Each row has a class, written after it.
[-129  -84  206  273   40   28  -28   54  165   -7  174   -1  101 -223
  184   60   39   42   63  198 -177  -26  109  -22  184 -198   72  -16
   60 -253  -85 -240  -34  194 -254  174   39  150   33] | J_189
[ 264  249  157 -510  -22  -30 -156  171 -237   61  -65    0  294 -175
 -567 -146 -362 -142 -220   29   64  332 -722 -280 -461  340 -264  136
   31   55   69  238  161 -194  201 -381  -79 -328  292] | J_735
[ 167  231  -77 -248 -117  -31  -72 -110 -147  -48   33   29  172   23
 -297 -174 -138  -13  -74  -96  180  144 -307 -148 -378  342 -150  145
  117  -47 -103  300    6 -194  166 -463  142 -108  150] | J_880
[ -82   77  -75   42   56  -47  -31  -35   -4 -200  225  -20  -50  -63
  217  300  -27  135  119  -25   29 -185  304   47  214 -189  -25  117
  123    5   75 -232  197   39  -45  177   71  311   60] | J_735
[-145  -80 -126  306  -75   -6  142 -249  146  220  114   39   51  245
  234   23  444  461  114   75   96 -336  376  134 -167    2  329 -109
 -171 -250 -371  -81 -386   76   -4  -65  316    3 -309] | J_688
[ 229  160  190 -564 -191  106 -188  190 -306 -160  -73  229  373 -335
 -581 -240 -425  -91  -76 -212  -49  256 -630 -175 -503  173 -325  128
  185   57   99  285  198 -157  246 -268 -143 -299  292] | J_230
[  62   19  351 -347  121  375 -249  248 -309  -82   75   50  352 -660
 -698 -270 -260 -389 -208  275 -257  403 -733 -191  -27  212 -319  144
  178   18  -22   98  264   68  -74  -85 -201 -140  286] | J_880
[  27 -155  -42  125  -48 -104  172 -199   78  287   83  -73  -62  434
  354   15  279  333   38   16    3 -234  140   20  -55 -213  216   86
 -156 -247 -143 -254 -303   -9 -231   52  388  113 -239] | J_688
[  27  115  -10  -99   56  -67 -165   70 -109 -189  170  -26  -70 -239
 -135  285 -272 -177  -31  103  104  112 -114 -101  213 -124 -257  187
  108   75  184  -80  375   -1  -40  145  122   30  164] | J_387
[  60  167  -58 -213  -96   49  -73   48 -244 -157   91    9  263  -27
 -355 -243 -104  -94 -184  -67  180  170 -481 -190 -160  415 -273  281
   29   65  -87  279  -71 -179  177 -357   88 -201  213] | J_979
[-110    9   64  -37   13   87  -50  123  121 -240   98  -29  134 -383
  -79  -90  -62  -97  -39  209 -134   43   -8 -134  257  -26 -179  -49
  126 -105  -73 -151  270  125 -132  240  -33   94  147] | J_979
[  74  -69  142 -164  -67   40  -44  -90   14   65   51 -104  127   24
  -50 -218  -19  106  -77   16  -12   45 -292    0  -86  -76  -41  200
   11 -143   22   54 -201   24 -252  -46  424   -9  -73] | J_230
[ -36  -75   70  158  149   89   71  220   18   80  177  -91  188 -155
   54  -30  182   96   13  369 -236  -27   61   14   39 -175   68 -173
   17 -201 -143 -258  157  188 -198  266    3  155  -17] | J_735
[  13   93   20  -43   70   20  -87   19  -63 -206  174   10   36 -144
  -12  198  -70   11   -1  -94  147   71   -9   58  241  -98  -72  260
   87   96  180  -54  113   26   10   38   79  233  174] | J_230
[ 177   68   87 -211 -164  -15  -43  -18 -234  -36   73  151  334  -22
 -283 -110 -144  208  -15 -236  131   75 -299  -49 -257   82  -93  249
  137  111  -20  114 -297 -114  101 -185  -35  -62  166] | J_979
[  47   45   91  -18 -173  109  -97  -28 -149  131   85  225   79    9
 -156 -109  -84  141   25 -290  -42 -117 -262  -23 -367   20   59   28
  187  -23 -184   20 -253  -27   53  -61   -8 -201  -47] | J_880
[-168 -133  -27  280  179    4   74 -222  396  -80   60    7  -70   72
  404  349  300  187  177   50  175 -305  629  178  472 -241  253   63
 -160  140   44 -146  -59  160  -52  217   80  237  -45] | J_218
[-118 -224  132  480  109  312   34  -54  307  194  169   17   -1 -117
  261  -59  340   60  126  193 -169 -156  228  141  187 -187  370  -39
   -3  -29 -193 -462 -217  290 -185  245   76  225 -191] | J_688
[-105  -55  259  104  241  296 -150  118   88   90   58  -45  -17 -368
  -66 -100   53 -228  -75  378 -226   62  -66  -37  135  -36   58  -64
   23  -65  -86 -335  252  243  -48   77 -218   43   71] | J_387
[ 119    3  -38 -128  -59  -38  102  -48 -106   23 -169   72   91  174
   -1   -2  -36  165  106 -230   -2 -156   76  194 -278  -89    6 -129
   43   87  -55   46 -175  -59   46    4  -63  -18  -34] | J_979
[ -69 -119   48   -2   88  -64  103 -144  115   82  -40 -144  -34  150
  193  -62  213  182    4  110  129 -110  165   71   91 -184  119   35
  -73 -123 -123   -2 -149   88 -253  -38  177  135 -131] | J_880
[ -12   38 -116  426  -90   37  216 -220  411   83   23  -36 -232  315
  379  142  357  207  198 -168  242 -347  479  229  -53 -134  389  -62
 -124  -36 -135 -131 -351   53   13  -52  323  164 -204] | J_387
[ -18   35   46  100  -24   53   53  -19  105  280   17   12   14   88
   29  -66  120   89  -33   44  127 -112 -117   72 -221   78  125  -83
 -123 -156 -135   18  -96   47  -24 -118   50  -98  -20] | J_218
[-224 -171   77  419  117  100  102    0  268  192  236   -3   66  -93
  418   90  466  336  152  334  -47 -311  507  128  239 -359  403 -188
  -73 -246 -341 -346   -4  285 -243  326   42  310 -121] | J_189
[ -27 -150  -91  250  -58  148  189 -143   77  137   75  175   49  252
  303   53  350  429  271 -185 -161 -379  450  204 -157 -240  327 -170
   49   61 -216 -291 -334   37    1  313   48  225 -249] | J_230
[ -49   19   84  -18  100  269 -108  128 -115  169  211   89  165 -385
 -158 -159   51 -130  -43  396 -325  119 -146  -38   -2    5   46 -161
  166 -129  -88 -104  335  204  -83  158   -5  -40  -43] | J_230
[ -75  -57  249 -123  266  170 -203   52 -181  174   74  -74  320 -374
 -173 -218   23  -40 -221  482 -217  212 -309  -77  204  115  -58   40
   44  -80  -73  -34  197  151 -184   -5  -73    9   69] | J_880
[-228 -320  127  492  195  233  114  -35  370  173   85  -46  -30   12
  456   49  506  333  167  348 -240 -360  636  172  365 -318  453 -263
 -125  -98 -309 -402  -60  283 -314  466   47  243 -289] | J_688
[  46 -113  -69  279  -36  -42  183  -64  192  -26 -174   78   35  262
  241  117  226  427  222 -199   68 -395  520  132  -88 -253  304 -192
   42  114 -116  -53 -399   35  -33  270  -55   82 -162] | J_880
[ 118   61  162 -215   -3   15  -93  -50 -259   17 -166  134  354  -89
 -225 -171  -60  181  -95 -202   97   42 -235  156 -152  120  -27   50
   89  158 -103  297 -257  -43   74 -275 -164 -179  113] | J_688
[ 237  111  187 -595 -126   28 -247   61 -272 -220  -52  -69  238 -286
 -645 -278 -358 -274 -313  -36  181  512 -899 -403 -109  259 -481  558
  168  114  224  273 -188 -118  -47 -438  218 -210  247] | J_218
[ 100  182   49 -438 -131  123  -80   48 -266   18  -72   75  284 -103
 -512 -302 -118  -86 -154  -40   -6  136 -509 -171 -480  427 -165  120
   55   43 -227  373  125 -197  220 -474 -177 -318  211] | J_880
[ 242  229   25 -449   17   58 -146   67 -398  166  -41   35  311 -110
 -555 -340 -152 -189 -295   84   94  265 -756 -100 -346  396 -239   82
    7  132 -110  376  126 -206  142 -320   31 -346  229] | J_387
[ 263  139  119 -256 -305  -55  -94   94 -202   74  -52  255  262 -115
 -320 -257 -288   15   -3 -401   -5   16 -460  -83 -591   64  -96  104
  187  142  -31   62 -206 -156  163 -206 -106 -248  172] | J_387
[ 249  266  110 -462  -56  -54 -249   26 -180  -39  -71   14  320 -238
 -513 -203 -298 -122 -276  -11  328  276 -673 -283 -303  408 -245  302
   62   14    6  331   58 -165  275 -616   48 -291  370] | J_880
[ 148  151  212 -675   39   23 -277  103 -463    4  -64 -174  229 -268
 -533 -183 -364 -160 -382   88   24  408 -823 -241 -104  312 -383  400
   37   -4  208  320   19 -141   29 -497  124 -323  196] | J_189
[  68  200  -91  -11 -164 -223  183   25  165  -40    0  -48   11  212
  -93  112  -57  146   29 -219  263  -60   58 -228 -304   43  -23   -2
   41  -34  -11  172 -220  -98    6 -103   61 -143   50] | J_189
[ -42 -188   95   -3  195  259  -27  114   58   74  103   15  208 -274
   49   17  158   67   87  379 -242 -120  122  -55  152 -213   94 -165
   11 -105 -133 -261  407  148 -177  419  -62  228   26] | J_230
[  -4 -163  -58  495 -149  -36  255 -126  266    3   -1   91   22  281
  418  105  223  417  274 -272  101 -419  627  251   81 -283  308 -114
   12   95 -182 -101 -321   15  -90  217  -17  120 -124] | J_688
[  -8  -46  -35 -245  164  -51 -278    2  -76 -198   70   18    5 -253
    2  141  -91 -137  -61  108  169   64 -110  -20  384 -102  -80  334
   -6  270  181  -60  240   21   61  117  141  107  155] | J_230
[ 213  197   59 -616  -21  -94 -153   38 -507  -26  -66 -118  215  -31
 -474 -278 -346  -58 -373  -43   19  386 -758 -262 -149  331 -404  338
   92   -7  228  296  -42 -234   34 -406   98 -266  163] | J_218
[  79   89  -52  -69   22  -13  199  -38 -129   45  -69 -126  142  232
  -86    7  141  203  -37   -7   41  -74   62  159 -211   68  -29  -62
  -78  -23  -93  160 -188  -59   73 -235  103 -122  -52] | J_387
[ 102  138   44 -245   39 -170 -247   57 -222 -360  169  -23  193 -286
 -171  246 -383  -60 -101  -89  243  285 -339 -128  230  -18 -397  450
  159  -16  387   50  185  -33   19 -145  108  153  334] | J_387
[ 127   45  181 -422  -10  -22 -100   -1 -296  -55    4 -168  285 -148
 -350 -261 -188    5 -221   61   59  296 -474 -133  -51  120 -328  339
   49  -52   88  289   -5 -110 -164 -336  214  -61  144] | J_880
[ -49  115   37 -292  180 -182 -190   73 -263 -206   20    7   84 -207
  -91  243 -189  -68 -182   86  276  129 -175  -48  473   31 -210  213
   29  147  116  210  356  -66   13   24 -216   57  364] | J_230
[  43 -130  114   55  -97  -36  -19  -15   43   56  -33  172  177   28
  106  -63   49  239  139 -238   20 -218   34   67 -196 -116  142   10
  -24   63 -158  -43 -341  -21   15   41    6  -61  -11] | J_688
[-143 -155  203   39  130  311 -140   94  117   11  120   98  243 -362
  -18 -192   64  -65   -2  250 -257  -34  -80  -61  148   78    4  -92
   13 -118  -58 -125  193  183 -125  127  -60   53   22] | J_218
[  15  -56  -61   16  116  -71  -93  -91   -8 -157  -39    1  -61    9
  162  315  -46  117   19  -28  282  -78  194   98  420 -153  -18  167
   -9  199  119 -128   92  -14  -22  170  -14  270  107] | J_979
[ -32   95 -106 -236   98  -86   20  -31 -110 -125  122  -18   37 -182
  -60  273  -84  -23   38   37   -4 -100  121  177  234 -160 -133  -17
   48   85   81   75  339   17 -114  234   86   81   70] | J_735
[  82  -69   28 -283   20 -100  -71  -89  -70   -9 -209  121   70   19
   49   53  -40  210   92 -200  188 -214   85  -29 -126  -96   39   13
   57  176  -55   42 -130  -98   61   28 -189   52   99] | J_230
[   7    2  193 -195 -115   57   50 -108  -29  111  171 -105  208  -16
  -62 -116   76  225 -116  -62   65  -16 -233  -64    5  -35  -71  350
  -50 -202   49    2 -341   43 -250 -216  454   -1  -51] | J_979
[ -33   68 -105  -99  143 -209 -100  -28 -140 -176  223  -75   -9  -20
   34  328 -124   57  -19   89  200  126   23   39  265 -137 -144  202
   31  -12  120  -10  212   -3  -45   47  168  193  110] | J_189
[ 163   96  -24 -421   70  -79 -155   87 -218 -200  -18  -68  183 -233
 -303  184 -290   -2 -103  170   80  208 -281  -43   75   32 -337  158
   34   53  263   49  265  -66    0   59  199   47  180] | J_979
[ -77   46  233   83   63  223   -3  173  -18    9   42  -49  129 -386
 -246 -179   48 -213 -192  368 -229  129 -168 -114  255  114 -124 -114
   24  -92  -75   32  103  124 -148   90  -44 -201   85] | J_387
[  19  117  -29 -290  108  -56 -226  -13 -115 -205    2   10   11 -243
  -71  138 -154 -127  -84   43  223  218 -205   28  253    5 -146  256
   99  212  151  107  290  -17   58  -45   12  115  217] | J_230
[  25   71  256 -334  173  251 -252  233 -333   84   82  -41  350 -514
 -402 -172 -101 -159 -190  377 -297  360 -541 -171  -46  120 -181   38
   77 -110  -46   33  401   67  -73  -79 -118  -32  166] | J_218
[  37   90  -21   23   19   42  -21   -1  -98 -270  174  -83   68 -168
   14  260 -143  -52   71  -92   -2  111    0  157  157 -167 -210  253
  171   42  253  -93   71   71  -33   -1  166  228   91] | J_735
[ -28    4  157   52  145  196  -19  102  -39 -100   67 -142  185 -218
   24  -52  -37  -99  -22  255 -249   78   15   20  198   41  -81  -19
  118  -65   26   -4  237   91 -130  -29  -82   93   88] | J_735
[-187  -81 -188  464   10 -210  365 -219  399  224   19  -71 -200  501
  614  251  545  484  182   36  274 -575  785  256  124 -285  419 -322
 -193 -172 -341 -115 -394  119 -232  266  208  212 -254] | J_189
[ 400  157  184 -531  -83  147 -261  208 -414   -5  -51   87  385 -304
 -683 -247 -494 -202 -151 -206  -19  424 -826 -166 -527  239 -330  279
  208  275  195  216   45 -201  226 -354 -101 -240  319] | J_189
[-148  -45  -50  192    9  -98   21 -199  292 -201  121   57 -158    0
  450  380  103  125  182   14  101 -405  582   50  499 -266  115   70
    4    9   52 -285    4  103  -97  332  197  274    1] | J_688
[ -34 -130  124 -100    4  190  -90  -80  -51  203  214   73  191  -50
  -15 -197   99   98  -49  130 -227 -105 -264   30 -116   15  110  133
  -71 -248  -75 -166  -50   92  -94  -51  261  -21 -126] | J_735
[  87 -111  164   67  104  272 -209  141  140  -42   32  -19   80 -433
  -97  -64 -174 -216   46  264  -64  122 -136 -150   80  -61  -62    1
  169   63   -4 -278  337  120  -43  122 -141  133  169] | J_218
[ 276  122   41 -541  -53  141 -216   97 -400   11  -41  152  354 -210
 -518 -259 -278    5  -94 -144  -45  218 -600  -97 -432  198 -201  107
  210  163    5  216  123 -155  105 -139  -82 -141  170] | J_979
[   1  -73   82 -242   30  109   99 -155  -47   22   51 -143  130  127
  -36  -29  137  230  -41    7  -36  -54   17  -69   57   -1  -73  236
  -44   -8  -16   13  -98  -74 -176 -100  213  129  -44] | J_880
[  92  -30  131 -425   77  -26 -144 -130  -85  -25    3  -81  202 -133
 -172 -398  -97  -59 -211   49  155  294 -489 -130    3  134 -227  319
   61  -17   28  117  -97  -38  -94 -319  191    5  151] | J_230
[ 202   51   78 -291  -73   15  -98  145 -338    6  -41  166  309 -132
 -366 -192 -242   34  -74 -129  -81   90 -464  -75 -284  144  -91   79
  100  229   13  102 -103 -182  186  -31 -179 -235  142] | J_735
[-170    0  -28  396   10  -78  125 -256  400 -119  168   -7 -251   57
  473  489  175  132  181  -34  240 -265  667  159  543 -322  190  160
  -45   83   99 -195 -127  133 -105  156  266  204  -51] | J_189
[ 220  166  169 -556  -47   97 -224   79 -442   13  111 -164  182 -196
 -468 -259 -320 -169 -319   31  -92  425 -825 -380 -165  261 -423  522
  164  -34  314   11 -161 -111  -47 -334  322 -122  133] | J_979
[  30  -32 -150  164   19  -46  145  -99  149   95  -58  113  -94  110
  184  109  230  156  299  -93  102 -308  483  205 -238 -327  247 -313
   46  110 -326   -5    8   37  -40  236   -5   90 -120] | J_880
[ -81   78  -55  -86  137 -138  -47  -63  -56 -183   45   24   78  -30
  212  257  -45   96   41  -39  139  -16  148  156  282  -91  -62  119
   42  121  110   65  226   -7   21   57  -58  185  162] | J_230
[  82  131   23 -166   32  -56   38  -35  -52  161   -3  -56   90    4
 -100  -35   51    7  -60   77   76  -45 -116  125 -260   28  -63  -66
  -75 -116 -156  117   67   -5  -38 -236  199 -130   51] | J_387
[ -49  -11   27  180   85  -28  -33   29   18 -251   96  -71   -2   -3
  164  272  -32   19   13  -69  149   -2  207  127  484 -126  -73  212
   26  150  133  -21   53   47  -52  110  -66  220  191] | J_979
